Below are the code and all the weights of a small trained network. Each question names an input and a class and asks about switching units off, where a switched-off unit gives its printed mean instead of its output.

import numpy as np


def w(rows, s, z=0):
    codes = np.array(rows[::2]) - 128.0
    scale = np.full(codes.shape[1], s)
    scale[-1] = z or s
    return codes * scale


def f(y):
    return np.maximum(y, 0)


def log_softmax(a):
    a = a - a.max(-1, keepdims=True)
    return a - np.log(np.exp(a).sum(-1, keepdims=True))


def net(x, mask):
    res = np.array(x, float).reshape(1, 5) / 4 @ E
    y = f(res @ A[0][:, :-1].T + A[0][:, -1])
    res = res + np.where(mask, y, B[0][:, -1]) @ B[0][:, :-1]
    return log_softmax(res[-1] @ U[:, :-1].T + U[:, -1])


A, B = {}, {}
E = w([
[188,198,82,20,242,138,44],'x0',
[118,203,94,75,20,122,143],'x1',
[176,111,138,113,57,164,48],'x2',
[188,68,129,89,45,2,104],'x3',
[154,111,36,65,79,213,123],'x4',
],0.0092)
A[0] = w([
[57,117,79,116,68,222,118,185],'N0',
[138,89,104,117,230,152,61,145],'N1',
[227,91,158,84,112,190,51,177],'N2',
[36,111,158,127,155,184,146,93],'N3',
[89,150,124,67,125,98,196,148],'N4',
[160,110,114,122,101,192,132,30],'N5',
[112,135,115,100,177,70,95,223],'N6',
[197,160,139,98,117,132,32,164],'N7',
[104,22,134,180,52,99,75,151],'N8',
[116,160,201,147,100,74,197,174],'N9',
[127,148,195,222,85,184,152,237],'N10',
[130,150,47,82,99,212,136,186],'N11',
[143,89,144,186,22,66,146,151],'N12',
[105,100,123,169,214,160,147,156],'N13',
[114,166,159,115,162,77,132,135],'N14',
[130,117,188,112,157,12,142,151],'N15',
[155,144,103,70,111,185,51,252],'N16',
[175,158,115,68,181,105,28,142],'N17',
[40,180,106,201,103,169,107,151],'N18',
[89,148,202,153,102,179,184,151],'N19',
[219,147,126,51,164,132,37,105],'N20',
[80,34,222,145,112,75,97,134],'N21',
[104,92,74,66,122,135,114,184],'N22',
[100,152,155,123,96,189,181,233],'N23',
[161,122,70,83,161,145,80,185],'N24',
[85,144,154,81,108,48,189,129],'N25',
[103,182,164,243,236,177,150,169],'N26',
[89,133,116,78,100,70,116,182],'N27',
[91,137,81,121,59,133,157,94],'N28',
[163,168,153,179,68,21,186,206],'N29',
[128,115,166,93,125,144,142,38],'N30',
[104,99,136,126,184,145,162,135],'N31',
[65,147,136,152,183,124,171,217],'N32',
],0.011,0.0038)
B[0] = w([
[57,176,126,86,64,160,138,206],'N0',
[206,86,143,114,177,208,97,213],'N1',
[124,160,205,185,140,150,96,213],'N2',
[130,176,70,154,170,152,199,180],'N3',
[137,142,44,69,130,132,118,166],'N4',
[56,147,135,125,104,155,99,157],'N5',
[154,84,144,83,207,134,40,190],'N6',
[198,165,183,220,93,79,82,204],'N7',
[110,40,193,230,71,103,211,212],'N8',
[146,121,88,112,116,21,115,196],'N9',
[72,141,140,169,119,98,178,208],'N10',
[71,178,139,76,69,241,103,213],'N11',
[127,35,118,167,53,77,188,224],'N12',
[152,85,89,102,213,225,177,203],'N13',
[108,106,89,88,203,97,38,172],'N14',
[145,71,146,68,148,71,92,205],'N15',
[161,220,191,169,77,195,98,219],'N16',
[204,162,191,211,199,147,34,224],'N17',
[78,196,137,160,134,87,165,186],'N18',
[73,134,99,159,136,88,208,188],'N19',
[204,170,175,161,129,144,59,226],'N20',
[46,34,174,172,152,64,106,206],'N21',
[135,151,159,118,74,177,117,175],'N22',
[87,208,108,97,102,118,182,186],'N23',
[155,137,147,152,121,176,66,200],'N24',
[163,140,79,66,126,84,126,180],'N25',
[110,117,105,163,254,137,148,249],'N26',
[198,161,96,109,77,102,75,172],'N27',
[158,123,67,116,74,138,179,178],'N28',
[160,102,65,90,84,31,107,216],'N29',
[122,140,130,133,140,125,149,128],'N30',
[124,77,142,97,198,185,142,174],'N31',
[108,129,67,98,214,139,162,204],'N32',
],0.0079,0.015)
U = w([
[127,93,103,13,146,16,27,117],'0',
[38,200,96,157,234,132,207,1],'1',
[51,214,164,81,2,237,131,158],'2',
[165,137,45,86,5,107,202,72],'3',
[193,206,251,198,114,176,33,99],'4',
[78,5,173,184,60,62,191,176],'5',
[163,34,111,84,232,223,127,199],'6',
],0.0079,0.00097)

Each question gives the input, the list of numbers given to net, and the class t.
The units are the neurons (one row each of A and B). Each row of codes is followed by its name. A weight is (code - 128) times the scale printed after its matrix; where a second scale follows, it is the last column's (A, B and U).
mask holds one flag per neuron, in row order. A switched-off neuron (its flag False) gives its mean, the last column of its row in B, instead of its output. The means were averaged over made-up inputs and are rounded, as every weight is.
A unit's drop is (log p(t) with every unit on - log p(t) with that unit switched off) / (log p(t) with every unit on - log p(t) with every unit switched off).
The circuit of an input: a set's keep is (log p(t) with only the set's units on - log p(t) with every unit switched off) / (log p(t) with every unit on - log p(t) with every unit switched off). Starting from the 12 units with the biggest drops (on a tie, the unit counted first), units are removed one at a time, each time the one whose removal leaves the highest keep (on an exact tie, the one counted first), for as long as the keep stays at least 0.8.
circuit, biggest first: the units of the circuit, biggest drop first
most important unit: the unit with the biggest drop
top k neurons: the k neurons with the biggest drops, biggest first
drop of u: that unit's drop, to one decimal
input [-1,7,-6,4,8], class 2: most important unit : N11
input [-1,-2,1,5,-8], class 5: top 2 neurons : N8, N12
input [1,-1,3,6,-2], class 5: top 3 neurons : N8, N12, N21
input [8,2,-2,-8,-3], class 6: top 2 neurons : N26, N13
input [-1,7,-2,-3,-8], class 0: circuit, biggest first : N29, N9
input [-1,-6,8,5,0], class 5: top 2 neurons : N8, N21
input [-6,8,4,0,3], class 3: top 2 neurons : N12, N28
input [-7,-1,4,-5,-4], class 5: top 3 neurons : N8, N12, N21
input [-6,-5,-1,-2,1], class 1: top 2 neurons : N26, N3
input [-1,3,0,5,-2], class 5: top 2 neurons : N12, N8
input [-1,7,-3,0,3], class 2: top 2 neurons : N11, N0
input [-3,-6,-8,2,-8], class 0: top 3 neurons : N15, N9, N29
input [5,1,1,7,-6], class 0: top 3 neurons : N15, N29, N14
input [-6,-7,5,-4,-5], class 5: circuit, biggest first : N21
input [-7,6,-4,5,2], class 3: top 3 neurons : N28, N25, N29
input [5,5,-2,-6,7], class 2: drop of N11 : 0.6
input [1,-4,5,7,-5], class 5: drop of N8 : 0.5
input [-7,8,0,-3,-4], class 3: drop of N29 : 0.2
